Below is a small trained network, with its code and all its weights. Each question gives an input and a target symbol and asks what happens when units are switched off, that is, made to give their printed mean instead of their output.

import numpy as np


def w(rows, s, z=0):
    codes = np.array(rows[::2]) - 128.0
    scale = np.full(codes.shape[1], s)
    scale[-1] = z or s
    return codes * scale


def f(y):
    return y / 2 * (1 + np.tanh(0.7978845608 * (y + 0.044715 * y**3)))


def softmax(a):
    e = np.exp(a - a.max(-1, keepdims=True))
    return e / e.sum(-1, keepdims=True)


def log_softmax(a):
    a = a - a.max(-1, keepdims=True)
    return a - np.log(np.exp(a).sum(-1, keepdims=True))


def net(x, mask):
    ids = ['ζηλμστφω'.index(c) for c in x.split()]
    T = len(ids)
    res = E[ids] + P[:T]
    r = res
    for j in range(2):
        rows = slice(4 * j, 4 * j + 4)
        q, k, v = (r @ M[0][rows].T for M in (Q, K, V))
        z = softmax(np.where(np.tri(T) > 0, q @ k.T / 4**0.5, -1e9)) @ v
        o = O[0][rows]
        res = res + np.where(mask[j], z, o[:, -1]) @ o[:, :-1]
    y = f(res @ A[0][:, :-1].T + A[0][:, -1])
    res = res + np.where(mask[2:10], y, B[0][:, -1]) @ B[0][:, :-1]
    return log_softmax(res[-1] @ U[:, :-1].T + U[:, -1])


Q, K, V, O, A, B = {}, {}, {}, {}, {}, {}
E = w([
[218,103,211,111,176],'ζ',
[224,104,206,126,165],'η',
[121,244,115,120,180],'λ',
[166,112,249,136,132],'μ',
[185,88,141,42,41],'σ',
[133,166,126,231,39],'τ',
[198,88,36,80,107],'φ',
[123,85,74,172,193],'ω',
],0.011)
P = w([
[129,213,123,53,167],'0',
[207,197,116,119,152],'1',
[218,180,118,133,147],'2',
[194,160,121,140,144],'3',
[185,143,120,142,143],'4',
[170,126,129,137,138],'5',
[161,106,135,138,143],'6',
[157,90,130,148,125],'7',
[151,73,133,149,129],'8',
[144,55,147,149,132],'9',
[135,34,141,163,123],'10',
[134,22,146,158,120],'11',
[125,1,144,152,130],'12',
],0.008)
Q[0] = w([
[123,98,96,114,100],'head 1',
[102,147,102,132,114],'head 1',
[156,102,194,117,169],'head 1',
[126,93,121,113,112],'head 1',
[142,133,123,178,175],'head 2',
[8,196,71,113,109],'head 2',
[28,181,107,150,133],'head 2',
[181,100,152,156,163],'head 2',
],0.019)
K[0] = w([
[119,145,134,75,142],'head 1',
[151,136,121,121,132],'head 1',
[74,112,142,149,116],'head 1',
[104,132,143,94,134],'head 1',
[110,113,105,178,150],'head 2',
[132,250,133,122,132],'head 2',
[125,221,140,142,142],'head 2',
[110,60,117,139,135],'head 2',
],0.024)
V[0] = w([
[163,104,193,41,205],'head 1',
[116,82,134,157,115],'head 1',
[147,145,28,121,177],'head 1',
[97,109,166,132,138],'head 1',
[170,119,108,49,46],'head 2',
[93,130,29,149,176],'head 2',
[96,89,196,224,166],'head 2',
[123,109,254,133,92],'head 2',
],0.01)
O[0] = w([
[2,116,146,74,164,251],'head 1',
[164,72,171,137,113,63],'head 1',
[125,123,35,157,198,213],'head 1',
[118,127,194,135,133,65],'head 1',
[126,80,69,67,55,145],'head 2',
[115,62,148,199,185,166],'head 2',
[139,221,107,138,212,84],'head 2',
[168,220,123,45,121,18],'head 2',
],0.0086,0.0033)
A[0] = w([
[163,108,178,159,179,209],'neuron 1',
[122,177,122,57,39,129],'neuron 2',
[25,148,96,174,96,251],'neuron 3',
[137,40,227,138,85,94],'neuron 4',
[84,122,81,166,113,133],'neuron 5',
[136,96,161,167,150,127],'neuron 6',
[140,244,239,119,101,40],'neuron 7',
[157,254,136,92,216,123],'neuron 8',
],0.0087,0.0023)
B[0] = w([
[96,160,137,184,154,255],'neuron 1',
[208,127,176,107,244,229],'neuron 2',
[228,181,167,147,106,198],'neuron 3',
[126,113,16,147,146,187],'neuron 4',
[173,136,180,125,103,183],'neuron 5',
[116,125,138,161,157,208],'neuron 6',
[112,71,254,162,84,172],'neuron 7',
[12,202,26,137,31,202],'neuron 8',
],0.0077,0.0057)
U = w([
[84,132,129,99,128,38],'ζ',
[94,146,126,101,122,67],'η',
[106,224,3,121,118,240],'λ',
[96,105,201,121,87,64],'μ',
[182,123,134,68,161,132],'σ',
[223,165,161,175,52,30],'τ',
[96,48,73,130,69,255],'φ',
[126,102,136,164,195,169],'ω',
],0.0069,0.001)

Each question gives the input, a string of symbols that net reads in full, and the target symbol t.
The units are the heads (4 rows each of Q, K, V and O) and the neurons (one row each of A and B). Each row of codes is followed by its name. A weight is (code - 128) times the scale printed after its matrix; where a second scale follows, it is the last column's (O, A, B and U).
mask holds one flag per unit, heads first, then neurons. A switched-off unit (its flag False) gives its mean, the last column of its rows in O or B, instead of its output. The means were averaged over made-up inputs and are rounded, as every weight is.
A unit's drop is (log p(t) with every unit on - log p(t) with that unit switched off) / (log p(t) with every unit on - log p(t) with every unit switched off).
The circuit of an input: a set's keep is (log p(t) with only the set's units on - log p(t) with every unit switched off) / (log p(t) with every unit on - log p(t) with every unit switched off). Starting from all 10 units, units are removed one at a time, each time the one whose removal leaves the highest keep (on an exact tie, the one counted first), for as long as the keep stays at least 0.8.
circuit, biggest first: the units of the circuit, biggest drop first
unit that matters most: the unit with the biggest drop
top k neurons: the k neurons with the biggest drops, biggest first
drop when u is switched off: that unit's drop, to one decimal
input τ τ σ ζ μ μ λ τ λ μ, target τ: top 2 neurons -> neuron 7; neuron 2
input λ η λ ζ, target λ: top neuron -> neuron 8
input η λ τ φ τ λ σ μ, target σ: circuit, biggest first -> head 2; neuron 2
input η μ μ μ ζ, target μ: circuit, biggest first -> head 1; neuron 7; head 2
input ζ λ τ λ ω λ ζ μ μ ζ η, target μ: top 3 neurons -> neuron 7; neuron 4; neuron 3
input η μ μ, target μ: circuit, biggest first -> neuron 7; head 1
input λ λ λ η, target λ: circuit, biggest first -> neuron 8; head 2
input λ τ ω λ φ μ σ μ, target σ: circuit, biggest first -> head 2; neuron 2; neuron 8
input ζ ω ω φ λ η, target φ: top 3 neurons -> neuron 2; neuron 4; neuron 3
input ω ω λ ζ σ ζ, target σ: top 3 neurons -> neuron 2; neuron 8; neuron 1
input ω μ μ τ ω μ φ η μ, target φ: top 2 neurons -> neuron 4; neuron 2
input ζ ω τ η λ η λ ζ ω φ τ μ, target φ: top 3 neurons -> neuron 4; neuron 2; neuron 3
input τ λ τ λ ω μ η λ ζ σ φ η, target φ: top 2 neurons -> neuron 4; neuron 2
input ω η σ φ τ λ τ ω λ φ, target φ: unit that matters most -> head 2
input φ φ τ ζ, target φ: top 3 neurons -> neuron 4; neuron 2; neuron 3
input τ ζ η τ ω ζ ζ η λ η, target λ: drop when neuron 8 is switched off -> 1.3
input σ μ ζ ζ, target μ: drop when head 1 is switched off -> 1.1
input φ ω ω η, target ω: drop when head 2 is switched off -> 0.9
